Each row has a hidden stage along a path, written after it and counted from one end. A new block has a new path.
[ 155 -226  -11  154   22 -147  288  125   28  -25  171  181  119  134
  -83 -105   71 -148 -141   44  193  197  139  297 -141  116  -39  -33
   88    9 -105  179 -133 -100 -182  119  -47  128  172]  14
[ 192   27 -203  -47   59   58   54  200  -62   23  -60   61   42   66
   -9  -15   10 -128   -4 -180   53  -19   13  181  -58  -47   81    4
  -41  230 -343  279 -260 -144  -99  -58 -146 -179 -166]  16
[-507  -52  110  210   53  332  -63   14  192  -60  -51 -330 -237  127
   47  235 -127 -184   13  506 -226 -131  293   58 -360 -297  -71  284
  352 -410  235  -21  195   20  219   80  394   38  -22]  2
[ 130  -11 -146  -25  238   48 -156   62   -5  112    4  -60 -175  -87
   57   11  -46 -238  -97 -195  -19 -166   33  183 -167  -38  200  122
  -15  137 -251  178 -123 -112  -63 -157  -40 -202 -269]  6
[-179   99   21  249 -332  414   13  -68  -10  103   50 -310 -108  -75
    9 -180   11   32 -147 -195 -144 -151  -25 -122  273   31  139  -19
 -155 -202  488 -431  162 -285 -331 -514  373  172 -276]  11
[-220 -205  -35  208 -133   15   63   17  125  -95   22  -23  158   80
  209 -200   27  539   91  205   55  153 -267  101  271  338  -88  243
 -329  110  380 -507  -19 -287 -264  139  237  321  280]  24
[ 178 -186   17  125   27    8  255  119   64  -77  122  112   77  116
  -17  -85   86 -126  -92   50   11  151   30  275 -204  133   -6   29
  120   -7  -60  142 -216  -85  -94  151   48   17  143]  16
[ 136    3 -163  -50  257   37 -180   63  -18  110   -8  -68 -171  -79
   69   11  -61 -238  -80 -212   -7 -170   17  192 -146  -39  203  129
  -42  164 -269  183 -133 -115  -63 -162  -54 -217 -280]  5
[-206  -64  -44  151 -246  230   42   26  122  -65  -36 -177  100   60
  179 -198  -45  333   30   69  -85   52 -210   66  254  183   23  194
 -260   17  441 -490  -36 -303 -312 -111  373  204  112]  23
[ 102 -243   13  189   98 -206  189   60   26   87  212  128   40   35
  -65  -88   29 -205 -190   30  247  129  199  283 -133   79   36  -34
   79  -33 -108  156    9  -94 -167   16  -73  142   93]  10
[ 178   36 -198  -26  102  134   10  190  -44   11  -68   59   33   29
   -7   -4   65  -66   23 -158  -14  -43  -20  152  -64   12   93   11
 -106  291 -372  299 -276 -156  -79  -20 -166 -204 -204]  17
[-226 -132   -7  256 -127   39  -67 -111   51  128  117 -170 -149 -120
  188 -136   -8  279  -81   -6   12 -109 -155  -32  188  170   43  228
 -172  -96  419 -535  168 -244 -254 -175  267  264  -23]  8
[-219   70   68  152  -66  162  156  141 -143  -33 -130 -147   34  224
   53  191  -12   14  246  304   43   31   30  -37  -20 -292 -138   41
  311 -276  -39   94  112   29  496  107    8  -83  -56]  16
[ 177   32 -189  -10  185  120  -84   74  -85   25   -8  -18 -135  -49
  -33   -1   30 -222  -81 -237  -23 -140   35  150 -146    6  157   44
  -20  180 -262  211 -155 -143  -44 -168  -70 -213 -304]  9
[ 127 -163   31   91   11  -48  248  206  111   13   66  107  222  153
  -22 -101   -8 -166  -72   84  124  212  132  336  -78   22   45  -58
   30   28 -170  248 -170  -95 -176   81  -36   44  163]  22
[ 271 -181   35   74   98   63  224  147  105 -162   72  150   63  126
   42  -89  140  -23  -19   40 -139  144 -135  289 -244  235  -20  109
   89   51  -83  128 -365  -56  -39  290   70  -63  172]  20
[-169  -87   20  226 -179   72   64   59   62   15    8  -27  137   53
  160 -179   83  513  106   83   32   77 -263  -16  375  249  -65  120
 -349   52  271 -405    9 -244 -236   43  116  280  108]  22
[  34  144   67   22  -87  -53  158  273 -193   -3 -197   71 -103  288
   73  170   35  174  274   17  -34 -108 -224 -124   59 -306 -280  127
  361 -354 -162   30  -94  161  476  228 -113  -84  -95]  12
[-280   29   67   82 -182  357  107  257  238 -129 -245 -128 -179  219
  127  233  -46  116  155  374 -461 -166  -28  -21 -332 -312 -217  365
  435 -363   85  -43 -198   64  221  317  333  -69   67]  20
[-140   32  148   57  104  -90  -16  112  -89  101  -89 -152 -123  185
  194  162 -129  -30  204  185   60  -73  -90   23   -3 -315  -90  199
  308 -395  -23  -25  123  142  473  111   28  -70  -49]  3
[-271   81   34  198  -16  221  142   42 -246 -114  -88 -204   27  231
  -34  194    1  -82  223  338  120   62  128  -37  -37 -258 -125  -15
  315 -272   45   91  235  -16  573   10   49  -76 -108]  13
[ 180   30 -140   -8  107  101   31  231   -7   55  -67   90   97   38
  -14  -21   73  -51   32 -136   11   -4    2  168   -8    5  102  -44
 -151  283 -424  357 -264 -137 -111    2 -226 -172 -178]  20
[-131  143   77  168 -377  429   55   94   94  176  -56 -284   50  -24
   97 -171  -29   88  -39 -159 -196 -100  -93  -78  349  -67  171  -47
 -205 -162  303 -288   19 -235 -334 -419  282   88 -216]  20
[-169 -140 -207   91 -214  -39   13  -80  -21 -138   14 -117 -105   64
  261 -150  -83  410   18    5   41  -21 -345   48  128  220 -117  431
  -83    4  553 -717  -44 -297 -213  -23  418  224  188]  12
[ 226   45 -206   -1  121   93   33  130 -144  -51  -14   88  -32   57
 -108  -33   97 -150  -46 -243   39  -46   25  140  -75   50   50  -33
  -50  218 -289  257 -212 -144  -64  -90 -140 -157 -244]  12
[-200   19  105  360 -245  364   14  -75   47  173  138 -220 -107 -137
  -49 -172  111   67 -186 -120 -119 -136   63 -127  253  105  129  -85
 -217 -191  386 -322  227 -253 -365 -419  248  264 -270]  10
[ 172 -213    8   44   60  -36  250  195  153 -124   49  137  216  197
    0 -131  -10 -132  -66  112   42  247   53  410 -167  124   18   40
   51   58  -99  173 -273  -98 -168  185   74   25  264]  24
[-218 -195  -95  135 -208    3   68   14  150  -47   11 -114   62   54
  286 -150  -95  385   38  171   24   77 -243  135  129  185  -42  346
 -150   38  415 -525  -65 -283 -278   58  347  230  282]  20
[ 144 -186   23   74   29  -79  263  204  119  -31   68  126  259  184
  -23 -130  -24 -165  -72   98  149  259  122  389  -76   59   41  -49
   18   46 -148  227 -187 -105 -184  102  -10   59  219]  23
[ 169   15 -127  -90  116  167   15  257   68  -21 -138   10  176   99
   14  -63  -58 -169   22  -87  -40   60   31  293  -31  -42  179  -28
 -114  252 -359  309 -291 -147  -96  -58  -70 -221 -106]  26
[-209 -230   -6  346  -48 -185   -5  -91  -25   64  168   78  -67  -58
  155 -145  169  632   39   90  175    3 -280  -86  307  382 -167  224
 -313   35  315 -545  164 -221 -188  145   26  430  120]  10
[-320 -108   86  119   56  127  -47  141  292  -35  -66  -94 -311  148
   89  198  -80  -22  -11  361 -308 -194  124   81 -398 -221 -180  414
  337 -359   96  -34  -56   89   46  299  300   82   76]  2
[ 260 -173   64   62  109  112  236  192  148 -224   32  171  142  194
  -28 -125  127  -49  -24   75 -161  198  -74  338 -217  239  -25   54
   57   44  -83  163 -369  -51  -68  287   95  -32  199]  24
[-398  -67   70  194  -65  235  -24  119  257   28  -96 -162 -368   50
   61  256  -74  -32  -35  362 -347 -284  193  -30 -417 -327 -141  365
  447 -423  112  -66   47   49  107  163  315   55  -37]  8
[-221 -283 -129  225 -139  -78   61  -78   73 -133   96   -4   -8   31
  270 -157   53  603   62  203   59   88 -349   60  124  399 -173  411
 -212  113  479 -648  -46 -301 -233  230  294  330  334]  16
[ 141 -169   41   90    8 -103  272  221  114   36   77  130  257  165
  -30 -118  -20 -183  -84   76  176  237  152  362  -52   14   50  -86
   19   26 -196  270 -163  -91 -204   75  -66   67  184]  22
[ 221   53 -217  -14  130  117    9  122 -142  -66  -22   72  -53   51
  -99  -24   91 -155  -44 -247   13  -64   15  137  -95   48   61  -11
  -41  218 -277  247 -219 -148  -51 -100 -114 -178 -259]  12
[-281 -224  -59  246 -204   56   58  -42  154  -14   79 -116   50  -14
  249 -157  -12  445   10  208   23   73 -199   71  156  264  -42  295
 -229   54  446 -538   19 -315 -318   54  319  303  245]  19
[-262  118   19  170 -456  531   52   52  181  191  -43 -434   -5  -64
   81 -137 -162 -156 -174  -87 -225 -134  126   -7  172 -203  258  -12
  -69 -218  407 -281   74 -298 -447 -577  469   74 -213]  18
[-171 -186  -64  116   34 -251 -171 -108    2   54   71  -87 -147  -18
  394 -146  -59  558  105   15  127  -57 -478   17  285  288  -84  470
 -271   11  420 -712   56 -190 -122   99  217  263  159]  3
[ 147    5 -170  -67   33   38   54  233   24   60  -89   21   85   73
   66  -12  -64 -128   11 -103   42    3    9  229  -63 -100  109   47
  -24  199 -329  261 -269 -137 -118  -37  -97 -177  -86]  19
[-107  -18  142   17  -11  -55  -27  262  231   77 -146   36 -361  172
  190  179  -60  161   79  121 -351 -294 -170  -26 -224 -286 -253  448
  373 -460  -21 -112 -195  212  115  368  160   43   30]  3
[ 247   63 -233  -34  164  129  -28  113 -144  -63  -30   68  -90   23
  -87  -21   96 -156  -46 -283  -23  -98  -18  132 -113   67   79   13
  -51  244 -295  243 -243 -148  -47 -107 -114 -211 -291]  11
[ 169   38 -163  -97   81  177   38  247   33  -84 -142   23  143  138
  -10  -53  -38 -146   29  -95  -49   48   13  272  -61  -27  119   11
  -84  242 -299  282 -316 -153 -106  -38  -33 -209  -94]  24
[ 137 -163   16  126   -9  -51  252  150   55   24  112  103  120  105
  -21  -81   39 -145  -97   34  108  149   94  262 -115   45   20  -29
   84   -7 -126  184 -149  -93 -138   76  -29   46  110]  16
[-286 -271   -8  284   -9 -176 -115 -143   94  134  167  -87 -152 -136
  283 -126   -5  467  -34  132  122  -60 -229   10  180  282  -28  361
 -237  -21  410 -618  193 -231 -235   38  207  363  141]  6
[ 113  -26 -136  -61  220  -92 -144  110   14  164   -2  -29 -131  -30
   90   -2 -110 -216  -83 -186   75 -137   33  217  -95  -96  160  137
  -35  109 -277  167 -120  -82 -117 -125  -81 -138 -196]  4

Each row has a hidden stage along a path, written after it and counted from one end. A new block has a new path.
[ -93 -258   18 -120  496 -198 -210 -355  174  -69 -302  -93  284 -151
 -252 -351 -268  -17  229 -233   38  -98  212  393  312 -159 -100  100
 -468  -71   34  -95 -190  246   16 -278   30 -219 -468]  6
[  26 -100  305 -126  440 -120 -142  -24  196 -138  237  455  759  -88
   76 -213 -221  108  285  -50 -432  -65   56 -143   34  -13   21  265
 -588 -423  180 -111  228  366 -194 -213 -198 -339 -480]  6
[-138  326  463   28 -143   45  105  334 -267 -229  427   87  101  241
   60  292  166 -399 -498   66  152  231 -107 -257  -51  366  283  -72
  -35   21  -45 -155  244   86  -38 -117 -395  132  305]  21
[   3  182  193  -17 -118 -136  121  135 -219   -8  -35  -40 -337  191
  115  115  237 -211 -458   84  197  304  -72  106   36   48  306  -24
  209  191    8  -58  -41  -45   -6 -114 -258   41  215]  25
[-320 -117  285    2  162  202 -379 -492  189  221   77  -89  233 -264
   -4 -247 -150 -323   63   88  172  108  298 -175  -17  329 -527 -190
 -624  155  117 -155 -208 -231  125   58  470   86   20]  11
[-218  -24   50  125  126   79 -330 -500   85  257  -81 -188 -128  -54
   90 -284   11 -328 -216  144  284  168  376    8   -9  263 -364 -261
 -312  368   40 -154 -187 -312  174   47  316  124  178]  19
[  12  128  165  -20 -118  -88   60   10 -133   76 -121  -57 -382   63
  143   22  169 -161 -378  145  226  305  -92  109  -18   74  161  -82
  183  194   29  -46 -121 -152   -3  -30  -71   40  188]  25
[ -33  125  138   -8  201 -214  230  113  -66 -201   63  212  198  144
   30   90  235  -20    7  131 -147  137   97   90   66  -44  -77  213
    2 -102 -149   -1   75    9  -88 -166 -246   74 -114]  35
[ -66  121  544   98  120  228  100 -128 -240  209  231  129  256 -194
   32   82  116 -638 -475  179  193  454    1 -280 -244  170   37 -270
 -369   20  -16 -146   46 -230   90 -183 -155  -25  277]  1
[-227  -15   43  -38  218 -128 -264  -30  195 -404   84  -26  350  134
 -152 -147 -248   75  208 -141   22 -253  161  116  227  272 -205  117
 -295  -95  -99 -126   67  316  -80  -54    2  131 -276]  17
[-233  -52  -60   90 -115 -273 -240  -23    2   -9  -88 -261 -265  327
  -20  -14   67  -25 -262 -145  226   -3  343  204  232  -55  106  103
   39  362  -95  -72 -212  222  105  -34  -50  258  194]  11
[-177  163  200   99  236  127  107 -221 -139  104   15  -71   80 -133
  -42  -47  270 -527 -280  228  283  316  183    5  -37  283 -412 -275
 -324   56  -83  -93  -28 -432  179 -202   48  150  216]  34
[   5  -43  234   40  307  -86    2 -199  -84  128   17  153  227    5
   39 -100   82 -276 -200   23  -52  264  225   22  -10 -144  114   53
 -292   64   12 -100  -24   35   18 -238 -234 -131  -55]  1
[ 311   12  -30  -29   65 -341  119   81   42  -62 -331  230 -188  -72
  200 -130 -102  360  -62  152 -112   57 -345  287  -51 -228  269   62
  306 -228  -43   41   56   98 -206  -15 -177 -259 -258]  26
[-214   60  190   78 -379 -176  -88  140 -186  139   69 -211 -436  352
  104  221  261 -205 -534  -41  279  265  213   -5   86  -50  326   73
  191  471  -33  -61 -248  103  110    4 -133  300  484]  9
[ -32  120  -27   42  178 -102 -152   -4   36  -66   25   39   21  171
  140 -223   84  -70 -205   55   76   48  135   84   61  247  -28  -24
 -175  -25   89 -122  125   40   -1 -161 -156   17   25]  24
[ -60   92  322   89 -162  -44  -53  199  -91   40  215  104   69   43
  133  115   14 -134 -381   62  100  153  -83 -204 -121  103  223  -54
 -100  -53  -10  -88   82  142   -9  -42 -183   57  261]  8
[-116    0  224  -27  300 -170  -11 -114  -57 -304  -10  -19  288   29
 -227    6 -188 -186  -37 -133   29  -48   68  181  218  -15   97    6
 -206   -8 -168 -131   85  232  -33 -184 -223 -134 -281]  18
[ -61   10  112  108   12 -108 -107 -223  -31   83 -111  -69 -162    5
   66  -65  -43 -148 -272  101  167  133   99   82  -16   13   21 -148
   11  235 -105  -90  -82  -83   43   43   31   16   87]  19
[ -65 -169  196 -176   24  -56 -174 -127  226   29 -129   63   44 -152
   42 -175 -173  149  237   14   25   84  -43   84   24   31 -122  182
 -160  -29  110  -23 -317   81 -130   54  253   35 -208]  4
[-220  -68   17   55 -218 -166 -207  -79  -19  125 -193 -341 -432  157
  -28  -10   59 -101 -318  -82  391  120  207  208  151  -24   68  -14
   79  403  -64  -49 -368   58  135   15  109  278  288]  9
[-303  151  447   11  116   83 -113   24  -73 -235  446   71  458  123
  -74  125  -25 -398 -149  -26   29   53  177 -273   63  371  -70  -29
 -428   16  -39 -195  193  126    5 -107 -151  102   50]  16
[-367  188  310   69 -497  106 -131  163 -109 -109  197 -309 -328  174
  -30  280   60 -296 -415   55  533  159  -15 -150  -24  467  -63 -166
  138  354 -176 -100 -206  -64   78  198  160  566  540]  16
[ -76 -203   43   59  173  -58 -410 -426  296  344  -52  131  135 -151
  259 -396 -125   88  100  137 -111   50  315  -95  -78   18 -310    9
 -426   68  186  -83 -151  -76   22   85  338  -73  -79]  9
[-222   -8  163  103   15    8 -271 -127   54   90  111  -79   97   12
   34 -103  -41 -203 -209   10  187   54  215 -102    9  212 -144 -117
 -338   94   11 -130  -43   27  104  -31   88  141  185]  10
[ -51  -20  253  -12  393    9  -97 -122   56  -37  178  250  527  -23
   20 -183  -25 -195   21    5 -127  116  196  -89  -19  104  -87   96
 -511 -171   73 -133  100  118  -53 -238 -172  -89 -179]  1
[  87  101  109  -99  -85 -309  286  218 -115 -141 -189   94 -273  118
   83  167  204  141 -100  117  -24  214 -185  256   75 -188  193  209
  387   -5 -115   72 -103   17 -139  -59 -200   43  -60]  32
[-167   80   80 -144  267  104 -104 -116   97 -189 -117 -145   97 -148
 -145 -257  -45 -202   78   22  315   42  -40  211  156  475 -418 -138
 -368 -161   85 -106  -75 -141   19 -191  167  102 -134]  28
[-164  -29  244   56  190  -46 -168 -136   27  -53  113   23  332  -63
  -73  -66 -156 -194  -96  -44   44  -10  137  -59   62   94  -65  -79
 -404  -56  -53 -137   73  141   42 -113  -42  -52  -58]  11
[ -80    6  -76  118   15 -189 -216 -114   81  -47 -108  -85 -145  152
   81 -158  -61   53 -167   32  142  -31  162  150   57   88  -31  -36
   24  165 -100  -85  -43   75   10   41   12  124   43]  19
[ 115  -59  147 -180  301 -224  214 -132   92 -140 -284  228  147 -243
  -23  -88  -70  184  327  145 -201   96 -176  278   70 -196 -162  168
    4 -243  -76   55  -87  -65 -187  -74   42 -202 -493]  33
[-110    6  -32  183   12  -82 -330 -121  195  -14   59   41   94   48
  158 -204 -167  105  -82  114   64 -116  152  -78  -82  243 -228 -102
 -168   -2  -86 -105   76   59   -6  137  139  161   71]  16
[-118  -86   16  -16  123  -55 -295 -299  256  -48 -132  -23   41  -90
   43 -279 -232  103  178   79   72  -69  105  102   37  206 -326  -25
 -179   58  -12  -83 -136  -32  -57  131  309   70 -189]  19
[   5  -82  252   42  108 -125 -106 -146   18  185   24  168  151  -95
  137  -83  -66  -70 -157   60  -93  148   77  -78  -59 -150  128    8
 -238   -4   56  -76  -11   79   -8  -65  -64 -188  -33]  8
[  81 -347   77 -154  584 -242 -237 -475  330  124 -216  306  467 -236
   65 -468 -274  227  464  -46 -414  -32  240  180  124 -329 -118  285
 -521 -167  206  -55 -120  193 -136 -151   98 -455 -677]  5
[ -56  173   87   50 -145  -92  -29   78 -133   41  -16  -98 -367  224
  165    8  224 -186 -460  105  267  247   40   69   10  180  156  -75
  146  242   30  -80  -58  -82   38  -52 -135  156  309]  24
[  73   72 -110   40 -152 -129 -119   13   93   71 -249  -46 -438   30
  244 -197   33  176 -206  194  232  109 -134  180  -80  170  -40  -88
  225   49   27  -10 -128 -122  -49   99  121  140  142]  25
[-273  171  444 -133  295  140  188 -141 -193  -73  171  -21  252  -53
 -153  100  308 -623 -103   93  139  367  188  -35  139  281 -303  -44
 -416   74   34 -113  -53 -304   95 -296  -53   75   17]  33
[-363  131  564  -72  275  413 -253 -348   53   41  483  106  543 -159
   44 -128   10 -641  -15  171   77  242  269 -462  -77  695 -520 -204
 -808   57  230 -255   84 -318   62  -60  241   53   48]  20
[ 134   10    5  133  -44 -330  -69  314   43 -130    8  201  105  120
  138  -30 -153  309 -223  -28  -70 -121 -165   54  -49 -133  366   87
   67 -296 -113  -30  208  451 -120  -74 -347  -62   -9]  8
[  -6  106  -57  -90  -54 -138  -90  170  136 -133  -72   60 -178  144
  201 -158   98  230   20  117   62   44  -79  133   43  266 -120  138
   83  -99  112  -13  -50   21 -128    3   38  178  -16]  28
[ -75  141  -20  -13   43 -140    7   42 -111  -12 -127 -142 -302  209
   63  -77  278 -178 -328   36  247  212  116  237  152  138   30  -12
   35  158   55  -65  -81  -79   68 -204 -152  127  166]  28
[-122  -76  105  -93 -119 -322  -97  176   49 -209  -48  -45  -69  235
  -47   84  -74  201    5 -179   11  -53   39  189  228 -144  251  305
  108   86  -70  -19 -168  416 -101  -24 -129  110  -99]  9
[ -34  122  365  -47 -221 -121  194  357 -235 -157  100   25 -101  195
  -28  308  129 -160 -375  -44  183  270 -177   25    0  -39  451  145
  214   59 -127  -33  -94  231  -86 -115 -368  173  206]  2

Each row has a hidden stage along a path, written after it and counted from one end. A new block has a new path.
[ 115   11  113   38  401 -112  -56 -166  114  -16 -125  293  394  -11
 -135  324   35  199  593  186  104 -315 -114   65  192 -259  318  -95
  179 -141 -178 -102  188    9 -247  121  -60  115   54]  24
[  54  275   64  313  197   37  515 -465  407 -130  -99  265  -73   41
 -119  214 -140 -100  120  485  214 -215  -16 -291 -173  297  359 -123
   52 -102  211    1   81  110 -165  257  -73  -53  -34]  17
[ 424 -176  525  143  106 -321  -60  -44  294  221 -289  243  525  -55
 -143  187 -405  329  398   83   -5 -418  -56 -154 -183 -230 -195 -321
   90 -273  -84  -42  345  -11 -187  -16  -51   16  432]  16
[-134  -27 -159   20  338  -63   91 -157   39   -8  279   38 -207  249
  -46  269 -130   70  250   91  158 -265 -292 -165  192  266  362  234
  287  312  -44  228  -40   65 -302  -52 -152  120 -216]  27
[ 281  -38  -39   68  111   65  -18 -109  509  146  132  252   12  212
  -75  103 -336  127  273  326   42 -452 -265 -448  -99  146   92  -33
   78   46 -115   42  224  233 -279  -10 -171  -97   -5]  11
[-304 -247  198 -291  -94   95 -268  498 -305   41  -44   63  169 -364
  -39   18  200   37 -376 -829   98  422  389  131  -53 -386  -98  161
   65   36 -100   45  -63 -173  318   73   28   87 -188]  3
[ -87   20 -387  -36   47  102 -341   43  -89  217  348  -56   19  375
  186   58  -18  213  189  -34  222 -202 -213  -62  146  255  120  166
  359  435  -70  129  122   51 -395 -149 -168  -96 -129]  1
[-356   72   27  199   23  -95  278  106 -158 -300 -174  -55 -116 -389
   32  132  345 -130    4 -156  159  305   42 -131  332  154  254   23
  341  -29  139  114 -142   32 -234   36  166  111 -174]  22
[ 224 -120  188   57  102   17 -103   29  350  111 -170  188  283  -64
  -82   49  -25  148  360  286   -4 -227 -136 -349  154 -141   29 -126
  143 -186 -165  -63  295  206 -310   36  -71   33  139]  12
[ 101  113 -261  174  158  -68  -52   -9  188 -109  116  302  100   -5
    8  295  -61  118  471   69  243 -321 -186 -141   37    4  245 -116
  128   75 -160   18   41   34 -325  -99   38  -80 -127]  25
[ 184  155  -94  115   30  -13 -175   77   24  -78   -4  288  315 -182
  -35  235  -56  182  217    2  156 -125   19  -27 -122 -133   44 -227
  105  -17 -240   32  107   10  -54  -82   65 -219  -48]  30
[-152  -27  468   84  -73   36  284  140  -10 -172 -365   14   48 -513
 -147  -30  134 -155 -416 -189   -5  445  320 -272  -19  -27   13  -29
  159 -259  146  111  -14   96  190  165   79   87  -29]  13
[ 273 -123   36  235  -95 -141    3   27  358  135  314  349  -50  133
  -72  281 -600  203   15   80  434 -335  -32 -525 -628    5 -231 -217
 -328  257 -188  242   61  -78    1 -317  -47 -148   52]  10
[ -16   32 -332    5    0  168 -233   79  122   48  279  242   45   70
   45  171   89  152  224  158  296 -118  -88 -196  -10  -64  110  -40
  -23  233 -277   16  101   50 -187  -72  -56 -161 -182]  5
[-371  159 -230  -81 -118  182   32   34 -230  -52  166  -71 -170  -72
  112   69  277   20 -219  -82   61  262   28   81  122  307  176  139
  298  247   83   72  -41   53  -53  158  -49 -198 -281]  3
[ 286   57  -53  -12  353  -23 -351   13  108   -9  -53  324  522  -38
 -120  258  -22  243  607   75   38 -359 -142   24  180 -317  266 -106
  264 -118 -351  -69  228  104 -221  -34  -39    0   -5]  26
[ -47  337 -552  127  -83  301 -223   -9   24  -64  227  246  134   36
  153  141  272   96  186  238  391    1   26  -62  -32   45  213 -142
   60  218 -179  -61  102   52 -213  -10   13 -325 -234]  2
[-211  280 -174  234 -295 -171  315  154 -151 -316   40  -44 -323 -378
  127  143  -92  -81 -277 -427  -43  173  -43  -36  -91  607   64  -55
  436  122  296  221 -241   48  -80  -47  198 -323 -261]  23
[ -78   80    7  188   22 -179  207   18   43 -162  -38  180  -13 -208
   -6  267  -67   35  135 -177  160  -69  -15  -54  -66  107  136 -111
  147    0   77   55  -65  -59 -141   15   99  -55  -83]  23
[-502   91  203  -52 -421  -57  660  -83 -156  -89   30 -130 -587 -295
   52  122  -32  -32 -678 -174 -266  371   56  104 -227  705  -73   65
  191  134  481  116 -179    6  202  418  -15 -353 -196]  8
[-233  -40  -17   30  -39  -47  133  111  -59  -63    2   27 -120 -175
   45  157  116   35   -3 -146   92   77  -37  -53  114  130   65   33
  179  102   22   96  -52  -31 -174   57   38  -40 -145]  31
[-346  181   64   62 -124 -127  434  -88 -261 -187   33  -45 -303 -239
   15  249  -35    3 -336 -198  -53  215   34  159 -115  476  107   33
  283  149  276  186 -181  -55   92  191   39 -214 -206]  29
[-310 -146  163  -33   94 -224  145   88 -205  -64  -90  -57  -41 -203
   11  224  162  109  157 -236  -42   70 -111  112  339   80  138   93
  355   36   72   65  -46  -49 -234  102   29  123  -61]  26
[-216  417 -363   55  223  293   76 -468 -173   22  328  -40  -88  424
   50  146   69   47  -91  424  288   -7  -24   40   -5  486  466  187
  344  412  127  166   65   99 -113  150 -248 -163 -246]  1
[-270  -15 -228    7 -364  178  133  417   73 -170  317   86 -541 -282
   40   -4 -129 -219 -658 -581  182  326  151 -449 -340  319  -61  167
  -28  305   59  308 -298   57  216 -132   80 -198 -483]  8
[  41   81  161   73  202 -213  301 -372   69   33  160  355   18  135
 -150  506 -435  234  108   96  209 -337    1  156 -493   73  120 -127
 -128  142   32   78   11 -215  137  159 -118 -131    4]  28
[  96  -88  218   -3   11  -21  -20   18  145   95  -47   75  114  -80
  -86   76 -114  157   53  145  -75  -82  -93 -247   24   51  -30  -48
  185  -43  -79   69  182  161 -111   34  -90  -62   62]  10
[-157  -40  477  170 -106 -289  344   95 -100 -129 -387  -13   91 -472
  -47  125   14    3 -146 -327  -30  220  176   -2  -18   73  -73 -149
  252 -231  260   54  -26  -81  -15  141  145   36  125]  19
[-170  201  242 -325   60  179 -166   -7 -495   30 -161  -99  360 -208
  -91   -3  160  120 -413 -372 -312  351  293  495   38   54  154  158
  559  -70  106   11  121   59  377  368 -143 -170 -106]  2
[-389   48   18  -24 -343   62  405   91  -39 -116  116  -29 -494 -272
   43   72    4  -92 -552 -225  -71  322   64 -124 -177  484  -24   92
  112  168  263  149 -176   55  137  211   13 -261 -286]  8
[-310 -203  175  -76 -150 -189  143  332 -164  -66  -59   46 -133 -364
   32  179   23   46 -171 -646   -3  184   84   84  -15   11  -94   54
  130   48   95   85 -158 -167   27   68  108    5 -143]  29
[-228  130  128 -166 -203  138  105   70 -145  -73 -108  195   99 -401
  -43  145  217   73 -298 -208 -100  315  278  278 -179  -53    9  -88
   38 -107   47 -140   27  -46  313  400   21 -297 -148]  5
[  16   20   51  215   98 -201  111   12  104  -91  -79  121   85 -127
  -11  203  -68   62  276  -49  155 -155  -99 -167   78   81  134 -101
  237  -27   26   73   31   12 -299  -59   62   32   11]  21
[-150   18  -24   51  -37  -85   93   77  -68  -71   15   79  -41 -176
   37  210   42   96   50 -119   73   12  -47    6   47  117   52  -36
  184   85   -5   80  -25  -35 -138   40   47 -109 -108]  30
[-264  -49  315  -59 -197  -59  213   72 -198  -30  -81  -81 -105 -326
  -41   97   65   84 -366 -104 -129  334  102  -10  -29  193  -92   -5
  193   15  115  123   -5   35  141  173   -7 -132  -36]  8
[ -19  170 -245  -97  -54  197 -265   76  -53   18  104  149  200  -77
   48   99  178  171  107   40   12    4  -19   83   61    8  121  -48
  227   84 -174  -66  152  109  -80   98  -46 -280 -157]  4
[   0 -294  478 -122  403 -120  -27 -269   30  284 -129 -142  246  207
 -165  122   48  313  417  594 -150 -202 -310 -160  519  -26  153  119
  384  -33 -129   61  370  204 -384  140 -296  283  272]  10
[ -77   97  312  -61  -32  132   -4  289 -168 -258 -393  336  416 -721
 -178  132  274  -73 -307 -510   73  466  568  170 -206 -515   32 -171
  -35 -366 -118  -82  -30 -121  487  248  185  -63 -144]  31
[-332   47   92   77 -283   81  514   67   65 -166  106    8 -564 -267
  -28   48 -129 -213 -692 -243   59  351  163 -346 -321  487    7  114
   27  160  300  258 -232   60  229  133   15 -155 -306]  10
[ 122 -235  539 -124   97 -197   32 -180  128  289 -158  216  346   -1
 -159  275 -177  410  277  269 -129 -259  -63  107 -105 -220 -137 -188
  -27 -155  -96 -139  333  -49  -28  273 -173  -38  322]  9
[ -45 -118  174   30 -120 -355  -29  307 -147  -41 -104   44  110 -327
   44  208 -140  192  107 -572 -100  -46  -69  115   19   44 -124  -94
  331  -26   41   78  -35  -89 -133  -72  133  -75   29]  24
[-239   59   36 -172 -132   78  -35  122 -270  -10   84  -56  -36 -200
   -7   75   92   95 -325 -250 -123  264   83  128    2  189   25  105
  309  134   25  110   -7   50  159  144  -53 -206 -187]  5
[ -37 -270  725 -101 -106 -378  253  196   87   67 -589  239  363 -538
  -88  185  -57  171  119 -638 -299  -48  190  360  -95 -308 -218 -229
  103 -519  242 -307  124 -219   42  446  113   42  284]  20
[  -8  123   63  -17 -229   88  155   54  120  -50   11  143 -105 -242
  -39   74 -136   34 -294  -82 -153   78   43 -117 -246  262  -35  -66
  135  -20   81   44   33  147  138  172  -16 -326 -141]  9
[ -95  -10  459 -209  115 -222  -27  107 -435  -53 -275 -102  308 -385
 -140  157  -17  193 -121 -468 -428  169   61  409  181   25   65   70
  608 -176   69   90   45   26  181  204  -19  -29   21]  27
[-144   24  348  121   -1 -204  183  187 -219 -240 -262   88  144 -515
 -110  191   11  -32 -218 -515   92  299  296   29 -104  -96   41  -88
  204 -156  102  137 -124 -119  197   28  170   59  -49]  22
[ -75 -122 -180  -14  -43  -26 -135   57   81  155  268  -43 -130  157
   97  117    2  240  265  254   43 -191 -367 -258  245  248   12   52
  243  295 -157  114  133  152 -440 -111 -110 -110  -57]  7
[ -72 -178  185  218  -20 -120   93  247  140  -65 -195  -68  -21 -247
   16  -37   62  -76   54 -145  151   91  -41 -498  251   70    4    4
  281  -66   52  168   21  123 -356 -155   90  201   26]  16
